Each row is followed by its class.
[-179 -282   30 -217  271  228 -178   75 -465  332  -78    4 -104 -411
 -154 -205 -518  170  -89 -124 -250  110   45 -228  -29 -150  278  253
  270 -287 -343 -251   93    7   13 -187 -256  204  272  179 -146] -> j_381
[-403 -294   -8 -236  333  179  -45 -377  154 -215  148 -476  157 -653
 -186  362 -334  244  -22  493 -454  256  -98 -516  377 -295  136  340
  -35 -107 -401  604   91 -218   -3   46  193  289  111   80  -49] -> j_732
[-206 -211  -96 -135  435  460 -112 -178    0 -167   50 -394  234 -653
 -415  333 -398   99 -204  168 -313  315  -90 -572  370 -169  110  301
 -183  -69 -422  697  -57 -344 -232  125  224  354 -136    4   18] -> j_381
[-150 -192 -132 -153  368  378  -82 -385   73 -146   60 -432  154 -587
 -335  411 -399  228 -190  204 -314  290  -82 -527  307 -148  171  313
 -136   -9 -438  701   43 -329 -225   -3  177  367  -51  -45   10] -> j_568
[-188 -227 -132 -170  400  439  -54 -309   97 -146   64 -457  181 -609
 -387  408 -369  152 -205  146 -319  261 -131 -556  375 -146  155  342
 -121 -103 -411  746  -19 -366 -189   82  181  465  -48  -50   -9] -> j_73
[-220 -305  -35 -317  203  239 -120  102 -475  362  -39  -45 -106 -455
 -222 -245 -561  131 -224 -238 -222  188  -82 -193   83 -168  226  205
  275 -361 -278 -184  -30  156   40 -195 -238  321  263  106 -145] -> j_164
[-458 -193  -45 -147  293  350 -362 -146 -280  293 -188  -67 -378  -41
   46 -144 -424  271   81  181  -13  -73   66  -88  -92 -184  592  145
  163 -326 -328    2  167 -143  139 -143 -290  261  328   36 -332] -> j_162
[-160 -284  -26 -304  203  205 -108  -76 -362  453  -61 -173 -236 -526
 -141 -173 -601  252 -235 -254 -240  106  -70 -177   57 -132  285  143
  369 -360 -312 -151  150   75   19 -255 -295  339  399  128 -146] -> j_732
[-367 -222  -63 -225  384  267  -43 -168   64 -242  162 -508  175 -697
 -288  393 -341  104  -52  400 -410  342 -144 -512  412 -326   47  361
  -40 -148 -365  573   39 -226 -101  109  211  382   53   73  -26] -> j_341
[-535 -237  -63 -167  297  345 -329  -67 -339  231 -178   62 -302   15
   93 -170 -473  249  145  285  -48 -101  126 -148  -81 -222  612  259
  159 -353 -303 -119  159 -129  194 -152 -265  147  336   52 -340] -> j_562
[-476 -265  -37 -282  364  183  -55 -289  208 -246  181 -519  105 -724
 -277  407 -279  158  -83  543 -426  245 -105 -583  435 -305  114  340
  -61 -137 -297  604  135 -294  -45  146  266  315   87   50  -90] -> j_830
[-413 -163 -139 -227  243  253 -103 -195   97 -261  113 -546  162 -517
 -315  428 -352   93  -84  396 -434  344 -238 -437  294 -322  151  331
  -43 -162 -384  796 -127 -155  -62   55  139  453   -8  -62  -16] -> j_341
[-294 -217 -132 -194  293  227  -13 -180   18 -214  125 -451  116 -615
 -268  409 -372  147  -11  335 -496  287 -198 -476  278 -218  177  388
  -54 -107 -441  675   15 -338  -42   71   97  451   86   72   27] -> j_930
[-394 -242  -23 -207  268  352 -345 -146 -270  304 -174  -19 -389  -74
    0 -131 -489  281   25  224  -67  -53  101 -159  -83 -183  616  156
   98 -311 -346  -60  133  -71  109 -184 -244  204  319   62 -300] -> j_296
[-185 -256 -143 -159  387  453 -132 -273   64 -214   57 -332  259 -573
 -356  391 -385  167 -170  187 -309  283  -91 -547  373 -207  115  292
 -196  -11 -421  738  -97 -361 -223   65  187  368 -138  -15  -31] -> j_381
[-375 -161   -3 -174  267  334 -381 -169 -300  344 -223  -39 -401  -42
   -7 -152 -499  261   55  227    2  -55   90  -93 -135 -132  597  122
  111 -310 -366 -122  154  -93  119 -136 -288  171  345   18 -308] -> j_73
[-375 -267 -125 -275  258  242  -71 -259  106 -227  148 -396  288 -509
 -267  421 -302  122  -43  418 -561  312 -217 -496  307 -279  153  331
  -37  -62 -398  643  -76 -228  -46   62  165  358   21  -25  -11] -> j_341
[-155 -250 -119 -131  402  500 -110 -301   58 -139   24 -380  233 -640
 -371  408 -415  161 -155  134 -325  290 -160 -547  386 -241  117  350
 -174  -31 -413  707  -64 -377 -260   61  184  438  -88  -55   -9] -> j_162
[ -51   -9 -274  -91  465  505 -119  176 -252  308 -188 -440 -309 -470
  -19  -11 -629  117  -83 -210 -202  214 -128 -166   24 -363  372  339
  256 -258 -375  -69   65  -24 -143 -115 -293  420  392  301  126] -> j_930
[-470 -140  -56 -150  305  344 -394 -197 -333  256 -199  -54 -378    2
  123 -160 -469  295  115  250  -33  -38   99  -75 -161 -190  642  143
  136 -290 -388  -79  167 -136  112 -197 -329  133  306   47 -332] -> j_562
[ -37  -14 -257  -92  480  431 -122  100 -287  248 -169 -437 -201 -487
   63   -1 -655   76 -141 -198  -89  225 -158 -132   60 -275  341  317
  260 -255 -369 -133  121   -2 -158 -110 -350  359  420  241  104] -> j_415
[-466 -179  -59 -211  264  395 -345  -85 -397  237 -186   66 -288   18
   33 -172 -453  169   92  285  -42    5   69  -67 -150 -159  577  177
   70 -252 -374 -172   54  -75  138 -154 -287   80  231   30 -291] -> j_830
[-211 -243  -82 -249  270  372 -231  -64 -438  361  -83 -115 -190 -281
 -138 -176 -593  176 -109 -178 -207  157  -98 -234  -10 -235  319  250
  258 -249 -319 -159  -38   95   32 -205 -304  240  218   77 -124] -> j_296
[-436 -163  -33 -151  269  298 -405 -181 -349  304 -180   -2 -431   19
   83 -140 -443  305  116  210   -3  -93  118 -125 -124 -123  599  166
  143 -294 -381  -74  164 -140  167 -194 -350  165  319   27 -331] -> j_381
[-102 -156 -185 -128  360  495  -68 -186   -9 -241   24 -442  275 -580
 -412  386 -431   92 -171   42 -222  305 -155 -477  334 -250  109  377
 -163  -41 -399  778 -147 -281 -252   47  181  418 -161  -92   50] -> j_693
[-456 -296  -43 -258  392  131  -46 -372  145 -280  142 -562  104 -615
 -256  360 -250  187  -20  500 -410  239  -93 -570  416 -250  113  372
  -28 -146 -334  644  187 -294   -4  165  215  316   49   58  -94] -> j_732
[-192 -296  -68 -329  141  172 -129  -24 -377  409  -65  -89 -188 -484
 -187 -190 -559  229 -235 -259 -272   73  -97 -184   72 -130  292  131
  296 -355 -294  -91   35   67   70 -212 -263  371  364   49 -133] -> j_381
[-371 -160 -114 -177  289  304 -357 -245 -382  312 -161  -47 -416   25
   62 -138 -530  297   48  140   55  -73   60 -121 -127  -30  597  170
  108 -302 -362 -147  224 -124  130 -184 -351  205  363  -20 -293] -> j_693
[-378 -218 -127 -207  263  166  -98 -334   79 -204   99 -432   97 -504
 -237  408 -302  231   11  418 -592  211 -159 -475  271 -182  181  401
  -35  -92 -450  666   33 -329  -18   21   60  414   74   31   11] -> j_164
[-204 -223 -144 -166  387  406 -106 -280   63 -192    8 -414  190 -523
 -359  354 -423  150 -228  186 -274  339 -134 -552  367 -141  133  337
 -173  -84 -375  787 -107 -319 -156   98  183  425 -135  -23  -38] -> j_381
[ -47   21 -249 -120  485  499 -107  153 -287  291 -175 -415 -219 -457
    8  -19 -617   23 -130 -187  -83  236 -136 -147   27 -227  342  278
  223 -292 -353 -164   69   12 -163  -77 -314  317  371  243   91] -> j_415
[-193 -249 -127 -148  372  389 -121 -425  117 -196   44 -429  222 -564
 -285  400 -372  234 -173  229 -366  288 -121 -584  336 -238  136  310
 -163  -17 -396  686  -30 -426 -247   67  212  385 -100  -46  -57] -> j_830
[-124 -207 -138 -143  356  392  -64 -260   72 -244   14 -531  241 -530
 -345  387 -445  187 -192  160 -345  338 -118 -543  310 -221   92  360
  -98  -67 -385  785  -57 -317 -223   49  203  451 -101    4   15] -> j_73
[-366 -206  -99 -203  303  161 -109 -210    8 -188  171 -354  167 -577
 -273  404 -317  124   16  432 -540  304 -109 -490  244 -234  163  378
  -27 -104 -443  587   17 -304  -73   61  119  302   -1  109   -8] -> j_296
[-420 -264  -30 -244  390  132 -122 -342  165 -239  140 -538   93 -674
 -231  364 -310  227  -99  501 -420  278  -73 -588  415 -257  105  374
  -39 -125 -328  596  131 -200  -32  102  256  325   84   50  -82] -> j_381
[-233 -294   12 -286  158  214 -168 -178 -347  452  -78 -225 -377 -472
 -168 -156 -612  347 -177 -125 -266   65  -84 -222    2 -173  367  146
  292 -334 -356  -10   94   32   42 -268 -299  391  386   84 -159] -> j_415
[  20   43 -300  -63  471  470  -92   97 -331  296 -233 -456 -283 -438
   39  -62 -642   85  -57 -288 -113  242 -173  -60   -5 -255  368  329
  213 -289 -393 -103   49   -7 -110  -89 -382  415  407  251  146] -> j_693
[-345 -292  -39 -263  221  303 -184   35 -393  380  -55  -81 -207 -351
 -223 -220 -503  185 -103 -141 -213  125  -57 -183   76 -270  285  179
  275 -316 -292 -127   75   89  106 -177 -272  279  285   93 -141] -> j_930
[  20   27 -236  -19  443  464 -161   94 -273  364 -244 -423 -317 -424
   28  -17 -695  146  -35 -230 -120  199 -155 -122    7 -317  366  362
  273 -289 -387  -91  103  -49 -132 -126 -404  438  460  253  130] -> j_415
[-142 -174 -151 -171  334  457  -53 -284   69 -251  -23 -537  198 -570
 -423  341 -427  134 -229  117 -213  335 -165 -480  314 -253  161  310
 -218  -49 -372  861 -146 -291 -222   83  224  463 -157 -137   -3] -> j_830
[-327 -226 -121 -198  284  177  -22 -250  158 -253  113 -447  213 -572
 -265  439 -289  101  -65  369 -522  311 -226 -470  330 -214  151  332
  -78 -102 -402  660   16 -231  -71   95   74  377   51   54   30] -> j_415
[-445 -208  -31 -191  311  298 -398 -231 -314  296 -152  -12 -334  -12
   25 -165 -473  277   65  208   75  -81   66 -160  -57 -150  587  187
  108 -279 -339  -90  168  -98  143 -159 -324  156  320   24 -311] -> j_162
[-437 -179  -68 -124  296  378 -373 -223 -374  328 -223  -13 -402   51
   44 -162 -529  301   94  282   39  -99   88 -154  -79 -145  631  271
  128 -295 -348 -106  161 -139  188 -182 -353  137  349   13 -273] -> j_568
[-104    3 -288  -83  420  458 -169   59 -246  289 -280 -547 -438 -443
   25  -25 -658  177  -86 -233 -157  216 -163  -49   -5 -359  405  275
  293 -333 -352  127   53  -40  -94 -123 -413  549  413  206   12] -> j_562
[ -38    3 -251 -107  472  419  -78  185 -239  307 -207 -388 -246 -506
   -4  -64 -622   42 -116 -160 -138  238  -95  -89   23 -282  417  331
  223 -338 -353 -154   97    7 -132  -74 -276  363  433  305   97] -> j_73
[   9  -11 -220  -71  450  509 -157   39 -255  345 -264 -401 -363 -410
   32  -23 -660  197  -69 -189 -225  135 -108 -163  -25 -283  399  361
  295 -236 -389  -92   94  -68 -133 -158 -348  395  424  229   88] -> j_732
[-400 -229  -90 -140  296  316 -355 -260 -302  280 -212  -77 -355  -27
  105 -121 -511  317   99  176  -52  -49   64  -98 -117 -177  649  252
  127 -279 -407    1  161 -128  158 -187 -352  242  342   47 -244] -> j_296
[-327 -198 -167 -198  266  200 -150 -289  105 -176   97 -445  132 -437
 -274  413 -298  135  -76  412 -450  338 -190 -452  290 -266  175  290
 -135  -60 -382  659  -97 -231  -75   89  114  420   35  -23   -6] -> j_568
[-134 -202 -111 -170  395  372 -101 -238   28 -167   16 -464  181 -568
 -418  313 -392  155 -257  113 -235  367 -105 -539  383 -173   73  228
 -163  -66 -374  763  -66 -344 -210  126  185  437 -143   26  -38] -> j_381
[ -79 -272  -67 -268  213  234 -148   57 -398  425  -59  -94 -152 -485
 -144 -182 -601  165 -219 -269 -242  127 -101 -186   43 -181  288  178
  294 -293 -259 -234   48   69  -48 -223 -289  337  393  120  -98] -> j_562
[-417 -274 -161 -218  346  163  -68 -302  161 -209  171 -613  121 -598
 -316  448 -296  141 -131  457 -429  318 -171 -555  380 -313  175  319
  -52 -136 -372  747   66 -215  -51  145  160  450   87   16    1] -> j_296
[-410 -182  -42  -97  270  244 -366 -188 -427  293 -230 -104 -384  -42
  124 -177 -458  285  140  174   32   -1   72  -12 -137 -189  595  201
  161 -321 -377  -33  124 -144  175 -161 -423  275  367   14 -340] -> j_562
[-100   36 -218  -63  488  459 -216  195 -178  290 -214 -386 -320 -440
  -48  -36 -673   64 -116 -119  -64  214  -43 -129  -11 -302  386  241
  213 -368 -317  -64  116  -28 -167  -70 -320  345  402  298   31] -> j_568
[-422 -251   -2 -115  287  295 -363 -262 -377  236 -230  -23 -309  -23
  173 -144 -455  352  163  187  -53  -35  112  -94 -144 -151  598  205
  120 -276 -425  -60  131  -78  167 -198 -319  224  325    5 -357] -> j_162
[-492 -286  -81 -313  340  187  -51 -274  157 -211  162 -461  151 -650
 -294  359 -294  159  -80  530 -429  233 -114 -550  430 -254  149  373
  -61 -174 -283  606  125 -270    6  144  303  316   78   20  -66] -> j_693
[-240 -262  -37 -161  373  458 -171 -369   73  -90   38 -359   87 -547
 -356  342 -367  234 -183  181 -302  225  -79 -563  363 -137  176  252
 -120  -91 -425  745    8 -376 -191    9  157  380  -95  -56  -97] -> j_164
[ -70  -66 -244 -144  377  423  -69  148 -255  278 -240 -417 -275 -561
   24  -44 -610  164 -136 -175 -233  194 -113  -59   45 -288  398  269
  258 -365 -344   23   46    9 -104 -130 -285  497  435  268   26] -> j_562
[-148 -247 -131 -124  404  436 -125 -313  101 -110   49 -457  235 -604
 -324  423 -413  176 -199  152 -321  351 -125 -565  373 -265  106  283
 -144   -2 -402  701  -70 -330 -281   77  204  436  -65  -45    4] -> j_341
[ -87 -195 -135 -122  392  419  -52 -290   15 -175   22 -451  236 -513
 -336  357 -392  137 -183  113 -252  344 -169 -528  358 -189  120  351
 -167  -50 -402  720  -85 -334 -184   95  145  437 -109  -14   50] -> j_296
[ -67   18 -264  -69  410  465 -200   60 -310  303 -282 -446 -380 -365
   91  -43 -649  107  -29 -198 -149  228 -169  -39  -46 -317  422  289
  255 -265 -400  -43   38  -15  -88 -124 -404  401  390  200   62] -> j_830
[ -74  -22 -254 -154  457  481 -142  155 -277  314 -214 -435 -278 -444
 -100  -51 -667   52 -169 -136  -13  233 -136 -136   57 -322  384  275
  184 -268 -336  -75   45   -7 -106  -50 -283  374  387  213   75] -> j_930
[ -56   12 -208  -93  489  487  -89  162 -246  207 -203 -390 -142 -531
   39  -66 -548  -11 -143 -228 -117  291 -174  -60   62 -257  328  251
  177 -264 -353 -131   42   59 -116  -32 -321  332  366  207  102] -> j_830
[-262 -215  -58 -133  307  132 -136 -320  178 -208   97 -490  122 -588
 -223  466 -292  241   39  392 -594  307 -118 -512  222 -309  125  410
   -6  -42 -447  697   58 -333 -100   26   97  421   69   79    4] -> j_381
[-372 -264 -162 -195  266  219 -125 -302   43 -237  112 -452  193 -428
 -232  443 -297  174   22  401 -554  290 -197 -489  264 -308  138  373
  -33  -45 -411  676  -43 -284  -50   52   76  426   20  -18  -31] -> j_562
[ -60   10 -240  -68  512  476 -161  151 -357  223 -182 -427 -203 -423
   54  -43 -652   60  -56 -221  -32  255 -114  -89    5 -282  287  291
  225 -250 -408  -70   62   -7 -120  -57 -380  362  345  265  101] -> j_732
[-422 -213 -209 -296  239  273 -108 -245  119 -248   97 -527   54 -523
 -320  481 -343  137  -95  390 -481  303 -278 -437  330 -297  102  320
  -61 -121 -370  741  -75 -225  -33   72   86  507   32  -62  -35] -> j_930
[-439 -244  -69 -227  396  241  -57 -170   87 -224  196 -476  133 -693
 -319  409 -281  102  -50  476 -449  257  -96 -588  437 -279   64  406
  -58 -180 -327  538  101 -242  -59  151  243  345   57   77  -12] -> j_296
[ -63   26 -268  -54  450  434 -158   40 -236  299 -255 -458 -305 -449
   11  -57 -645   97  -89 -224 -128  256 -188  -78   28 -342  436  299
  216 -284 -369  -14   37   31  -84  -73 -375  401  414  189   87] -> j_568
[-119 -280  -37 -213  267  251 -109  -91 -370  375 -133 -185 -279 -430
  -64 -126 -533  238 -122 -233 -254   92  -58 -174    3 -162  329  225
  313 -291 -368 -147  101   22   -2 -231 -355  370  385  123 -110] -> j_341
[-176 -275 -166 -139  384  459  -64 -256   43 -164   36 -389  227 -676
 -342  406 -432  172 -181  160 -385  286 -126 -567  401 -203  143  377
 -158  -78 -410  715  -70 -353 -268   71  234  446  -89   -8    4] -> j_415
[-402 -294  -58 -234  373  228  -94 -365  168 -221  138 -530   66 -688
 -248  443 -314  211  -46  459 -433  230 -116 -580  419 -265  117  395
  -47 -119 -368  641  120 -257  -70   71  185  366   88    7  -70] -> j_164
[-204 -269  -81 -267  184  310  -99   79 -462  376 -111 -149 -226 -428
 -205 -178 -545  174 -203 -226 -242  157  -93 -159   46 -154  251  174
  263 -368 -290 -134   20   78   28 -190 -269  397  297   77 -138] -> j_930
[-279 -321 -116 -242  112  304 -214   -9 -499  368 -155 -106 -232 -268
 -112 -190 -544  226  -74 -246 -317  103 -129  -94   12 -221  272  185
  322 -312 -287  -33  -39   83   85 -253 -372  404  269   15 -174] -> j_162
[-332 -232 -139 -210  232  248  -41 -160   72 -250  113 -463  197 -506
 -296  432 -350   94  -53  352 -459  355 -244 -436  285 -286  128  304
 -118 -121 -410  777 -137 -245  -60   86   85  499    7   30    4] -> j_415
[-389 -273 -133 -252  304  244  -65 -319  175 -195  147 -471  135 -564
 -299  435 -329  200  -86  433 -500  262 -153 -553  319 -282  188  364
  -75 -123 -405  688  -20 -254  -66   36  171  438   70    3  -42] -> j_164
[-154 -198 -132 -127  378  465 -139 -349   70 -105   10 -427  122 -592
 -379  378 -463  168 -199  136 -234  306 -182 -489  360 -240  144  304
 -174  -41 -403  772 -117 -372 -214   81  162  436 -108  -36  -15] -> j_693
[ -85 -227  -67 -225  213  355 -186   19 -434  472 -152 -173 -243 -363
 -207 -197 -667  180 -130 -277 -166  131 -125 -172    0 -293  320  182
  261 -256 -313  -93  -52    8  -15 -213 -371  340  319  138  -72] -> j_562
[-328 -218  -21 -164  257  297 -347 -173 -314  342 -201   11 -342  -69
   33 -118 -488  220   31  205   28  -48   81  -55 -138 -112  594  160
  129 -276 -371 -116  110 -141  129 -145 -283  230  354   36 -318] -> j_830
[-179 -173 -201 -163  342  459  -61 -309   -4 -273  -20 -546  184 -524
 -348  401 -415  156 -178   89 -203  308 -199 -472  357 -209  115  336
 -191  -68 -409  899 -169 -334 -199   91  145  521 -176 -119   -8] -> j_415
[-411 -288  -17 -231  415  163  -32 -214  153 -262  156 -541  176 -633
 -319  320 -259  145 -111  507 -425  260  -56 -644  423 -246   83  390
  -51 -182 -263  600  119 -289  -45  191  306  322   50  120  -39] -> j_693
[-406 -275 -139 -202  272  252 -118 -313  135 -266  169 -456  132 -507
 -279  465 -300  195    0  459 -519  215 -185 -539  318 -286  165  354
  -55 -109 -413  744  -26 -277  -39   65   98  429   63  -29  -43] -> j_73
[ -65  -21 -271 -105  477  514 -105  153 -272  221 -255 -429 -215 -439
    4  -24 -675   61 -158 -208  -74  226 -156 -147   75 -302  361  323
  209 -294 -347  -29   17   11 -106  -61 -308  408  371  179   68] -> j_164
[-493 -242  -41 -146  328  326 -362 -129 -308  183 -169  -36 -301  -50
  104 -152 -415  263   69  288   15  -56  150 -111  -83 -195  607  139
   76 -313 -341  -64  171 -101  100 -140 -271  168  313   55 -356] -> j_562
[-240 -291  -35 -244  234  220 -104  -54 -503  335  -33 -141 -169 -461
 -124 -245 -576  237 -108 -213 -297  151 -115 -203   30 -191  291  289
  296 -285 -363 -148   78   85   78 -233 -317  303  309  120  -80] -> j_164
[-449 -152  -34 -101  223  358 -379 -227 -396  346 -253  -21 -409   58
  100 -183 -515  294  160  276  -37  -74   11  -30 -180 -208  641  207
  119 -260 -391 -100   76 -107  194 -190 -323  173  329   -2 -274] -> j_162
[-456 -282  -55 -195  368  177 -185 -344  104 -260  119 -565  103 -624
 -248  376 -278  204   -2  483 -430  298 -126 -538  385 -348  137  359
  -58 -111 -360  702   18 -183  -57  123  195  391   32    7 -117] -> j_162
[-401 -252  -87 -239  280  209  -54 -229  203 -239  153 -423  193 -548
 -276  439 -281  122  -71  474 -549  268 -185 -543  315 -225  171  314
  -72 -125 -362  653   14 -245  -55   97  174  363   73    9  -16] -> j_415
[-178 -290  -79 -189  205  235 -132   71 -469  366  -91  -80 -169 -404
 -120 -155 -526  165  -79 -266 -275  119  -58 -172   13 -160  233  240
  347 -338 -291 -177   62   27   16 -186 -374  345  323  108 -138] -> j_415
[-356 -267  -49 -215  366  142  -39 -309   50 -218  152 -509  197 -617
 -222  380 -303  207  -73  496 -429  278  -90 -606  383 -193   82  385
  -50 -116 -346  525   98 -235  -51  108  243  344   99   57  -42] -> j_162
[-418 -223 -197 -222  272  226 -102 -258  166 -286  131 -481  137 -449
 -313  468 -276  131  -69  466 -483  304 -218 -476  315 -304  120  337
  -77 -134 -362  776  -50 -295  -45  105  126  476   25  -47  -20] -> j_693
